Below is a small trained network, with its code and all its weights. Each question gives an input and a class and asks what happens when units are switched off, that is, made to give their printed mean instead of their output.

import numpy as np


def w(rows, s, z=0):
    codes = np.array(rows[::2]) - 128.0
    scale = np.full(codes.shape[1], s)
    scale[-1] = z or s
    return codes * scale


def f(y):
    return y / 2 * (1 + np.tanh(0.7978845608 * (y + 0.044715 * y**3)))


def log_softmax(a):
    a = a - a.max(-1, keepdims=True)
    return a - np.log(np.exp(a).sum(-1, keepdims=True))


def net(x, mask):
    res = np.array(x, float).reshape(1, 6) / 4 @ E
    y = f(res @ A[0][:, :-1].T + A[0][:, -1])
    res = res + np.where(mask, y, B[0][:, -1]) @ B[0][:, :-1]
    return log_softmax(res[-1] @ U[:, :-1].T + U[:, -1])


A, B = {}, {}
E = w([
[126,128,129],'x0',
[50,81,1],'x1',
[125,129,129],'x2',
[126,128,131],'x3',
[162,231,35],'x4',
[31,175,175],'x5',
],0.0076)
A[0] = w([
[84,139,147,254],'N1',
[123,183,188,150],'N2',
[52,89,71,142],'N3',
[137,211,85,140],'N4',
[118,40,172,138],'N5',
[140,108,196,60],'N6',
[90,91,71,96],'N7',
[162,203,96,100],'N8',
[104,132,138,209],'N9',
[192,173,194,88],'N10',
[69,175,157,219],'N11',
[45,181,159,210],'N12',
[145,188,94,109],'N13',
[254,96,100,146],'N14',
[103,70,195,102],'N15',
[151,185,91,102],'N16',
[158,253,106,102],'N17',
[170,98,105,223],'N18',
[60,96,23,35],'N19',
[162,194,80,94],'N20',
[71,75,56,51],'N21',
[80,155,139,209],'N22',
],0.0098,0.0046)
B[0] = w([
[163,96,84,236],'N1',
[148,176,122,220],'N2',
[136,204,157,232],'N3',
[104,63,130,204],'N4',
[97,92,132,216],'N5',
[104,131,155,167],'N6',
[111,205,160,183],'N7',
[81,70,191,183],'N8',
[140,106,106,186],'N9',
[74,255,190,227],'N10',
[184,126,37,238],'N11',
[206,97,56,255],'N12',
[83,65,151,167],'N13',
[185,128,100,235],'N14',
[113,85,160,205],'N15',
[82,65,152,166],'N16',
[81,74,167,228],'N17',
[182,146,36,204],'N18',
[103,169,155,228],'N19',
[89,95,152,182],'N20',
[77,212,214,202],'N21',
[179,112,65,205],'N22',
],0.0078,0.0049)
U = w([
[94,246,158,89],'0',
[138,134,90,253],'1',
[59,56,145,48],'2',
[148,150,85,181],'3',
[179,145,54,72],'4',
],0.012,0.0048)

Each question gives the input, the list of numbers given to net, and the class t.
The units are the neurons (one row each of A and B). Each row of codes is followed by its name. A weight is (code - 128) times the scale printed after its matrix; where a second scale follows, it is the last column's (A, B and U).
mask holds one flag per neuron, in row order. A switched-off neuron (its flag False) gives its mean, the last column of its row in B, instead of its output. The means were averaged over made-up inputs and are rounded, as every weight is.
A unit's drop is (log p(t) with every unit on - log p(t) with that unit switched off) / (log p(t) with every unit on - log p(t) with every unit switched off).
The circuit of an input: a set's keep is (log p(t) with only the set's units on - log p(t) with every unit switched off) / (log p(t) with every unit on - log p(t) with every unit switched off). Starting from the 12 units with the biggest drops (on a tie, the unit counted first), units are removed one at a time, each time the one whose removal leaves the highest keep (on an exact tie, the one counted first), for as long as the keep stays at least 0.8.
units of the circuit, in order: the units of the circuit, biggest drop first
unit that matters most: the unit with the biggest drop
k most important neurons: the k neurons with the biggest drops, biggest first
drop of u: that unit's drop, to one decimal
input [5,8,-3,8,1,2], class 0: unit that matters most	N21
input [-2,6,-1,5,7,7], class 2: units of the circuit, in order	[N4, N17]
input [-7,6,0,-3,-3,8], class 4: units of the circuit, in order	[N12, N11]
input [3,3,2,-7,0,8], class 4: units of the circuit, in order	[N12, N11, N22]
input [1,8,2,-6,7,2], class 0: 2 most important neurons	[N21, N3]
input [-1,8,-4,0,7,-7], class 0: units of the circuit, in order	[N21, N19]
input [1,5,4,-7,4,8], class 4: 4 most important neurons	[N12, N11, N22, N10]
input [0,-5,-8,0,-5,-3], class 0: 2 most important neurons	[N10, N12]
input [-1,8,-8,-2,5,8], class 0: 4 most important neurons	[N21, N3, N19, N7]
input [1,-8,-2,3,5,-6], class 0: 2 most important neurons	[N10, N12]
input [7,8,-8,-1,-5,8], class 0: 2 most important neurons	[N21, N3]
input [6,7,5,-4,-2,-1], class 0: drop of N21	0.1
input [0,-5,1,-8,-7,6], class 3: drop of N14	-0.1
input [-1,1,2,-7,7,8], class 4: units of the circuit, in order	[N12]
input [-8,-3,-3,-6,7,8], class 1: drop of N12	0.3
